Below is a small trained network, with its code and all its weights. Each question gives an input and a class and asks what happens when units are switched off, that is, made to give their printed mean instead of their output.

import numpy as np


def w(rows, s, z=0):
    codes = np.array(rows[::2]) - 128.0
    scale = np.full(codes.shape[1], s)
    scale[-1] = z or s
    return codes * scale


def f(y):
    return np.maximum(y, 0)


def log_softmax(a):
    a = a - a.max(-1, keepdims=True)
    return a - np.log(np.exp(a).sum(-1, keepdims=True))


def net(x, mask):
    res = np.array(x, float).reshape(1, 8) / 4 @ E
    y = f(res @ A[0][:, :-1].T + A[0][:, -1])
    res = res + np.where(mask, y, B[0][:, -1]) @ B[0][:, :-1]
    return log_softmax(res[-1] @ U[:, :-1].T + U[:, -1])


A, B = {}, {}
E = w([
[142,111,127,145,123,134,119,116,130],'x0',
[137,147,126,132,132,132,119,143,127],'x1',
[197,83,187,44,56,176,139,208,194],'x2',
[143,136,117,124,121,119,123,129,125],'x3',
[87,184,51,150,71,245,206,96,139],'x4',
[143,120,123,147,137,141,113,124,142],'x5',
[185,184,238,143,170,106,187,40,144],'x6',
[117,115,148,149,132,147,122,129,131],'x7',
],0.013)
A[0] = w([
[124,237,156,176,142,121,182,33,136,155],'n1',
[175,49,197,42,147,95,96,184,172,123],'n2',
[45,127,21,173,100,168,80,93,78,219],'n3',
[156,130,146,89,38,197,160,140,189,17],'n4',
[213,163,252,102,135,117,164,96,140,132],'n5',
[79,114,125,155,230,49,47,114,88,217],'n6',
[167,115,183,121,105,105,110,61,124,127],'n7',
[110,124,113,81,134,121,125,202,123,157],'n8',
[168,131,193,128,91,100,93,148,163,95],'n9',
[130,90,138,148,187,49,96,143,76,226],'n10',
[128,122,129,82,57,163,164,166,134,139],'n11',
[144,129,108,101,124,204,193,139,184,58],'n12',
[165,56,161,124,109,126,120,160,110,163],'n13',
[136,77,119,128,110,126,69,217,119,253],'n14',
[167,141,214,147,174,98,151,80,189,140],'n15',
[96,102,130,98,171,62,102,113,116,165],'n16',
],0.011,0.0056)
B[0] = w([
[165,107,124,174,160,141,136,43,30,239],'n1',
[48,120,46,124,169,134,166,178,78,237],'n2',
[82,184,96,72,129,253,120,149,138,253],'n3',
[202,126,225,127,83,71,104,150,136,193],'n4',
[159,184,140,82,175,171,238,159,127,222],'n5',
[159,156,179,86,73,97,98,119,197,249],'n6',
[161,140,131,83,136,147,184,131,128,174],'n7',
[84,108,108,131,138,107,131,141,156,180],'n8',
[142,132,98,106,151,147,176,149,127,178],'n9',
[156,146,186,129,118,96,73,181,145,225],'n10',
[112,123,151,159,89,111,107,138,159,187],'n11',
[167,119,171,113,59,117,140,85,124,180],'n12',
[99,86,101,110,109,128,161,152,142,185],'n13',
[74,90,105,132,124,72,90,163,153,227],'n14',
[132,176,154,117,142,122,138,119,98,210],'n15',
[148,122,167,127,110,112,93,126,156,190],'n16',
],0.012,0.02)
U = w([
[112,95,124,110,6,101,44,146,208,253],'0',
[92,195,28,83,149,206,202,167,108,146],'1',
[214,154,216,146,123,77,162,130,112,100],'2',
[126,96,65,207,172,151,150,27,11,37],'3',
[67,25,11,159,154,69,136,192,102,100],'4',
],0.011,0.0019)

Each question gives the input, the list of numbers given to net, and the class t.
The units are the neurons (one row each of A and B). Each row of codes is followed by its name. A weight is (code - 128) times the scale printed after its matrix; where a second scale follows, it is the last column's (A, B and U).
mask holds one flag per neuron, in row order. A switched-off neuron (its flag False) gives its mean, the last column of its row in B, instead of its output. The means were averaged over made-up inputs and are rounded, as every weight is.
A unit's drop is (log p(t) with every unit on - log p(t) with that unit switched off) / (log p(t) with every unit on - log p(t) with every unit switched off).
The circuit of an input: a set's keep is (log p(t) with only the set's units on - log p(t) with every unit switched off) / (log p(t) with every unit on - log p(t) with every unit switched off). Starting from the 12 units with the biggest drops (on a tie, the unit counted first), units are removed one at a time, each time the one whose removal leaves the highest keep (on an exact tie, the one counted first), for as long as the keep stays at least 0.8.
circuit, biggest first: the units of the circuit, biggest drop first
k most important neurons: the k neurons with the biggest drops, biggest first
drop when u is switched off: that unit's drop, to one decimal
input [2,8,1,7,6,-2,-3,-1], class 0: circuit, biggest first : (n5)
input [-4,-8,0,-6,3,-5,7,6], class 3: 2 most important neurons : (n1; n6)
input [-3,4,3,1,-6,2,0,6], class 4: circuit, biggest first : (n3; n2)
input [-1,6,0,0,4,-7,5,-3], class 3: 3 most important neurons : (n1; n6; n10)
input [-6,0,-2,-3,0,5,-8,3], class 0: 4 most important neurons : (n5; n2; n14; n1)
input [-7,-2,0,2,3,1,8,-8], class 3: 3 most important neurons : (n1; n6; n10)
input [0,0,5,0,2,3,2,-3], class 2: 2 most important neurons : (n4; n3)
input [6,5,-1,1,2,-8,7,-4], class 3: 2 most important neurons : (n1; n6)
input [6,0,7,-4,-1,3,8,-6], class 1: 2 most important neurons : (n2; n5)
input [-3,5,3,0,0,-5,4,5], class 1: 3 most important neurons : (n6; n5; n10)
input [-3,-2,8,-1,-2,1,2,3], class 1: 2 most important neurons : (n2; n5)
input [3,-8,4,-4,1,8,-5,-8], class 0: 2 most important neurons : (n4; n1)
input [-4,4,-4,-2,1,6,5,2], class 3: 2 most important neurons : (n1; n4)
input [1,-2,-3,5,7,7,5,-8], class 3: circuit, biggest first : (n1)
input [-3,8,8,6,-7,3,0,-2], class 4: 2 most important neurons : (n14; n3)
input [8,-8,6,7,5,-5,0,-2], class 0: 2 most important neurons : (n1; n11)
input [-3,-8,5,-4,0,6,-7,-2], class 4: 2 most important neurons : (n6; n2)
input [1,8,4,7,1,1,1,5], class 2: 3 most important neurons : (n3; n4; n6)
input [-2,7,4,-1,-7,2,-4,-5], class 4: drop when n2 is switched off : 0.2
input [-5,-6,3,-3,-6,-3,-5,2], class 4: circuit, biggest first : (n2)
input [-3,-4,2,8,-3,-1,0,-1], class 4: drop when n3 is switched off : 0.7
input [1,-4,8,-1,-1,-5,4,-6], class 1: drop when n2 is switched off : 1.9
input [4,2,4,5,-4,-7,1,-6], class 1: drop when n5 is switched off : 0.7
